Below are the code and all the weights of a small trained network. Each question names an input and a target symbol and asks about switching units off, where a switched-off unit gives its printed mean instead of its output.

import numpy as np


def w(rows, s, z=0):
    codes = np.array(rows[::2]) - 128.0
    scale = np.full(codes.shape[1], s)
    scale[-1] = z or s
    return codes * scale


def f(y):
    return np.maximum(y, 0)


def softmax(a):
    e = np.exp(a - a.max(-1, keepdims=True))
    return e / e.sum(-1, keepdims=True)


def log_softmax(a):
    a = a - a.max(-1, keepdims=True)
    return a - np.log(np.exp(a).sum(-1, keepdims=True))


def net(x, mask):
    ids = ['αβγδεζηθλμξπστφω'.index(c) for c in x.split()]
    T = len(ids)
    res = E[ids] + P[:T]
    r = res
    for j in range(2):
        rows = slice(3 * j, 3 * j + 3)
        q, k, v = (r @ M[0][rows].T for M in (Q, K, V))
        z = softmax(np.where(np.tri(T) > 0, q @ k.T / 3**0.5, -1e9)) @ v
        o = O[0][rows]
        res = res + np.where(mask[j], z, o[:, -1]) @ o[:, :-1]
    y = f(res @ A[0][:, :-1].T + A[0][:, -1])
    res = res + np.where(mask[2:6], y, B[0][:, -1]) @ B[0][:, :-1]
    return log_softmax(res[-1] @ U[:, :-1].T + U[:, -1])


Q, K, V, O, A, B = {}, {}, {}, {}, {}, {}
E = w([
[154,151,106],'α',
[137,89,89],'β',
[151,126,98],'γ',
[75,136,223],'δ',
[205,249,146],'ε',
[55,130,36],'ζ',
[72,208,79],'η',
[202,140,141],'θ',
[172,163,117],'λ',
[137,174,109],'μ',
[54,71,132],'ξ',
[165,165,119],'π',
[154,150,105],'σ',
[164,79,96],'τ',
[149,175,113],'φ',
[121,136,78],'ω',
],0.013)
P = w([
[230,107,1],'0',
[111,73,93],'1',
[143,98,104],'2',
[117,134,98],'3',
[139,117,102],'4',
[140,127,99],'5',
[138,143,97],'6',
[140,157,102],'7',
[142,153,104],'8',
[145,154,101],'9',
[156,148,104],'10',
[139,153,97],'11',
],0.0063)
Q[0] = w([
[107,115,56],'h0',
[89,180,195],'h0',
[105,6,64],'h0',
[60,102,210],'h1',
[103,127,218],'h1',
[97,89,193],'h1',
],0.023)
K[0] = w([
[189,147,149],'h0',
[119,54,145],'h0',
[200,167,6],'h0',
[52,88,219],'h1',
[57,122,232],'h1',
[109,104,174],'h1',
],0.022)
V[0] = w([
[183,88,114],'h0',
[113,137,47],'h0',
[154,94,114],'h0',
[204,34,180],'h1',
[52,181,166],'h1',
[7,36,78],'h1',
],0.015)
O[0] = w([
[145,152,169,146],'h0',
[94,191,125,207],'h0',
[145,161,147,135],'h0',
[163,74,252,47],'h1',
[152,90,57,3],'h1',
[255,236,99,103],'h1',
],0.016,0.0064)
A[0] = w([
[29,122,218,39],'n0',
[222,69,254,183],'n1',
[157,168,97,254],'n2',
[40,142,137,233],'n3',
],0.0074,0.0046)
B[0] = w([
[246,207,89,234],'n0',
[112,121,24,163],'n1',
[4,18,191,230],'n2',
[158,48,177,252],'n3',
],0.011,0.012)
U = w([
[130,151,141,65],'α',
[126,188,141,151],'β',
[134,171,131,38],'γ',
[137,81,54,140],'δ',
[113,48,150,221],'ε',
[81,228,94,162],'ζ',
[72,107,76,4],'η',
[187,139,85,116],'θ',
[145,137,148,104],'λ',
[115,135,130,23],'μ',
[98,123,123,227],'ξ',
[135,129,155,27],'π',
[133,151,149,79],'σ',
[167,211,67,85],'τ',
[123,130,137,23],'φ',
[30,129,253,191],'ω',
],0.0069,0.0029)

Each question gives the input, a string of symbols that net reads in full, and the target symbol t.
The units are the heads (3 rows each of Q, K, V and O) and the neurons (one row each of A and B). Each row of codes is followed by its name. A weight is (code - 128) times the scale printed after its matrix; where a second scale follows, it is the last column's (O, A, B and U).
mask holds one flag per unit, heads first, then neurons. A switched-off unit (its flag False) gives its mean, the last column of its rows in O or B, instead of its output. The means were averaged over made-up inputs and are rounded, as every weight is.
A unit's drop is (log p(t) with every unit on - log p(t) with that unit switched off) / (log p(t) with every unit on - log p(t) with every unit switched off).
The circuit of an input: a set's keep is (log p(t) with only the set's units on - log p(t) with every unit switched off) / (log p(t) with every unit on - log p(t) with every unit switched off). Starting from all 6 units, units are removed one at a time, each time the one whose removal leaves the highest keep (on an exact tie, the one counted first), for as long as the keep stays at least 0.8.
circuit, biggest first: the units of the circuit, biggest drop first
unit that matters most: the unit with the biggest drop
k most important neurons: the k neurons with the biggest drops, biggest first
which heads matter: for each layer, one digit per head in row order, 1 if its drop is at least 0.15 and else 0, layers parted by /
drop when u is switched off: that unit's drop, to one decimal
input ω ω μ ω ξ θ ω ζ φ λ φ, target ω: circuit, biggest first -> [n0]
input ζ ω λ, target ζ: circuit, biggest first -> [h1; n3; n2]
input τ ε ω τ, target τ: circuit, biggest first -> [h1; n1; n0; n2]
input ω ω ζ ε ζ α ω ζ, target ω: 2 most important neurons -> [n0; n1]
input ε ω ω τ ω ω ω π, target ε: 2 most important neurons -> [n3; n0]
input η θ φ δ ω ε η ζ δ ω, target η: circuit, biggest first -> [h1; n0]
input ω ε ω ω ω η ζ δ ω ω δ τ, target ω: circuit, biggest first -> [n0; h1]
input τ θ η η θ, target τ: 3 most important neurons -> [n1; n2; n0]
input ω η ε ε, target ω: 3 most important neurons -> [n0; n1; n3]
input η η ζ η ω ε η ζ, target η: 2 most important neurons -> [n0; n2]
input η η π, target η: which heads matter -> 01
input δ γ ε ω ε σ ζ, target ε: circuit, biggest first -> [n3; h1]
input ε π ζ ζ, target ε: circuit, biggest first -> [n3; h1; n0]
input δ ζ η λ ε, target ε: unit that matters most -> h1
input η ω ζ ζ ω η ω η ω γ β α, target η: circuit, biggest first -> [h1; n2; n0]
input ζ ω ω δ τ η τ δ τ ω ζ, target ζ: 2 most important neurons -> [n3; n2]
input ω ε ξ θ η, target ω: which heads matter -> 00
input τ η ω ω π, target τ: which heads matter -> 01
input ζ γ τ, target ζ: which heads matter -> 11
input ω ζ π θ, target ω: unit that matters most -> n0
input η ω δ δ ξ μ, target η: drop when h1 is switched off -> 0.7
